Here is a tiny trained network, its code and every weight. The questions are about switching its units off for an input and a class, where a switched-off unit gives its printed mean instead of its output.

import numpy as np


def w(rows, s, z=0):
    codes = np.array(rows[::2]) - 128.0
    scale = np.full(codes.shape[1], s)
    scale[-1] = z or s
    return codes * scale


def norm(h):
    return h / np.sqrt((h * h).mean(-1, keepdims=True) + 1e-5)


def f(y):
    return np.maximum(y, 0)


def log_softmax(a):
    a = a - a.max(-1, keepdims=True)
    return a - np.log(np.exp(a).sum(-1, keepdims=True))


def net(x, mask):
    res = np.array(x, float).reshape(1, 8) / 4 @ E
    u = 0
    for l in range(3):
        y = f(norm(res) @ A[l][:, :-1].T + A[l][:, -1])
        res = res + np.where(mask[u : u + 3], y, B[l][:, -1]) @ B[l][:, :-1]
        u += 3
    return log_softmax(norm(res)[-1] @ U[:, :-1].T + U[:, -1])


A, B = {}, {}
E = w([
[183,134,103,138,161,123,204,52,217,75],'x0',
[167,84,187,74,61,148,112,146,145,77],'x1',
[112,82,136,192,156,116,95,125,106,51],'x2',
[223,177,181,181,116,83,146,143,96,148],'x3',
[122,130,101,130,102,125,149,152,114,106],'x4',
[123,123,174,111,156,161,200,133,104,119],'x5',
[130,127,137,126,131,128,126,127,132,132],'x6',
[108,155,149,204,90,246,134,113,170,125],'x7',
],0.012)
A[0] = w([
[170,106,53,143,89,79,76,83,188,129,148],'L0N1',
[115,99,199,94,206,172,255,120,60,103,1],'L0N2',
[126,42,153,214,179,96,111,140,103,50,109],'L0N3',
],0.0096,0.0044)
B[0] = w([
[115,143,153,155,145,118,91,223,165,109,226],'L0N1',
[123,147,92,180,115,73,4,229,200,115,209],'L0N2',
[113,198,108,74,69,124,139,34,118,140,254],'L0N3',
],0.016,0.0058)
A[1] = w([
[163,65,94,64,184,10,105,115,96,107,34],'L1N1',
[68,141,61,206,213,83,169,98,122,166,1],'L1N2',
[38,36,71,95,146,142,119,116,181,122,115],'L1N3',
],0.012,0.007)
B[1] = w([
[79,83,72,247,63,245,208,132,126,136,224],'L1N1',
[207,131,98,10,153,199,90,169,70,82,187],'L1N2',
[227,155,204,192,114,58,136,94,102,176,255],'L1N3',
],0.013,0.0065)
A[2] = w([
[174,104,90,104,197,92,212,95,254,41,27],'L2N1',
[133,157,114,60,113,120,190,174,204,225,3],'L2N2',
[177,26,176,73,73,127,142,118,172,55,18],'L2N3',
],0.011,0.0039)
B[2] = w([
[20,131,227,110,115,140,121,162,20,223,254],'L2N1',
[66,108,53,96,111,52,189,48,195,30,207],'L2N2',
[210,118,9,73,151,158,90,156,87,117,213],'L2N3',
],0.014,0.0052)
U = w([
[56,120,182,83,99,121,132,160,75,193,117],'0',
[102,128,114,162,127,83,71,183,181,97,108],'1',
[118,80,101,207,100,250,198,97,171,137,145],'2',
[148,140,129,114,115,108,144,128,134,140,254],'3',
[102,149,105,81,101,74,161,39,143,77,86],'4',
[204,112,75,54,157,160,113,151,95,122,45],'5',
[242,132,179,178,108,41,199,105,106,164,45],'6',
[125,133,134,120,117,117,133,131,137,134,191],'7',
],0.014,0.0074)

Each question gives the input, the list of numbers given to net, and the class t.
The units are the neurons (one row each of A and B). Each row of codes is followed by its name. A weight is (code - 128) times the scale printed after its matrix; where a second scale follows, it is the last column's (A, B and U).
mask holds one flag per neuron, layer by layer. A switched-off neuron (its flag False) gives its mean, the last column of its row in B, instead of its output. The means were averaged over made-up inputs and are rounded, as every weight is.
A unit's drop is (log p(t) with every unit on - log p(t) with that unit switched off) / (log p(t) with every unit on - log p(t) with every unit switched off).
The circuit of an input: a set's keep is (log p(t) with only the set's units on - log p(t) with every unit switched off) / (log p(t) with every unit on - log p(t) with every unit switched off). Starting from all 9 units, units are removed one at a time, each time the one whose removal leaves the highest keep (on an exact tie, the one counted first), for as long as the keep stays at least 0.8.
units of the circuit, in order: the units of the circuit, biggest drop first
most important unit: the unit with the biggest drop
k most important neurons: the k neurons with the biggest drops, biggest first
top k neurons in layer l: the k neurons of layer l with the biggest drops, biggest first
input [6,5,5,7,-5,-7,0,2], class 1: most important unit : L0N1
input [-5,8,-1,-1,2,6,6,1], class 5: top 2 neurons in layer 2 : (L2N3 L2N1)
input [-2,8,-1,-1,6,-6,-7,6], class 5: 2 most important neurons : (L2N3 L1N1)
input [5,-3,8,-7,-7,3,-1,7], class 4: units of the circuit, in order : (L0N3 L1N1)
input [-5,8,-8,-1,-3,3,1,6], class 4: 4 most important neurons : (L2N2 L1N1 L2N1 L1N2)
input [-6,-7,-5,1,-3,-3,-6,-7], class 2: top 2 neurons in layer 1 : (L1N1 L1N3)
input [3,8,-1,6,-7,2,-3,4], class 5: units of the circuit, in order : (L2N3 L1N3)
input [-5,8,-2,1,4,7,-3,-6], class 5: top 2 neurons in layer 2 : (L2N3 L2N1)
input [7,4,-3,4,5,-7,0,3], class 0: 4 most important neurons : (L2N1 L0N2 L1N3 L1N1)
input [-6,8,8,1,-5,8,4,6], class 1: top 2 neurons in layer 1 : (L1N1 L1N2)
input [7,7,7,7,2,-2,6,2], class 0: 2 most important neurons : (L2N1 L1N3)
input [2,7,-6,1,-1,0,-5,-7], class 2: 2 most important neurons : (L1N1 L0N3)
input [-5,6,-4,4,4,7,-7,6], class 1: top 2 neurons in layer 1 : (L1N1 L1N3)
input [6,-2,-2,-5,-4,6,-7,4], class 3: most important unit : L1N3
input [3,8,-4,3,1,8,8,8], class 1: top 2 neurons in layer 1 : (L1N1 L1N2)
input [8,8,-4,-3,-1,5,7,2], class 0: 2 most important neurons : (L2N1 L1N2)
input [5,-4,-1,0,-1,4,0,5], class 0: units of the circuit, in order : (L2N1 L1N1)
input [-5,-2,-1,2,4,5,5,-7], class 2: 2 most important neurons : (L1N1 L0N1)
input [1,0,0,5,3,-7,7,-6], class 1: 2 most important neurons : (L0N1 L1N3)
input [8,-7,2,-2,8,-7,1,-2], class 0: 2 most important neurons : (L2N1 L0N1)
input [8,-7,-6,-1,-7,8,-5,-8], class 0: top 2 neurons in layer 0 : (L0N2 L0N3)
input [6,8,-6,0,-4,-6,3,4], class 5: 2 most important neurons : (L2N3 L0N2)
input [-2,8,2,1,0,8,-6,-6], class 1: 2 most important neurons : (L0N2 L1N2)
input [-5,7,-8,-4,5,-4,4,-7], class 4: units of the circuit, in order : (L2N2)
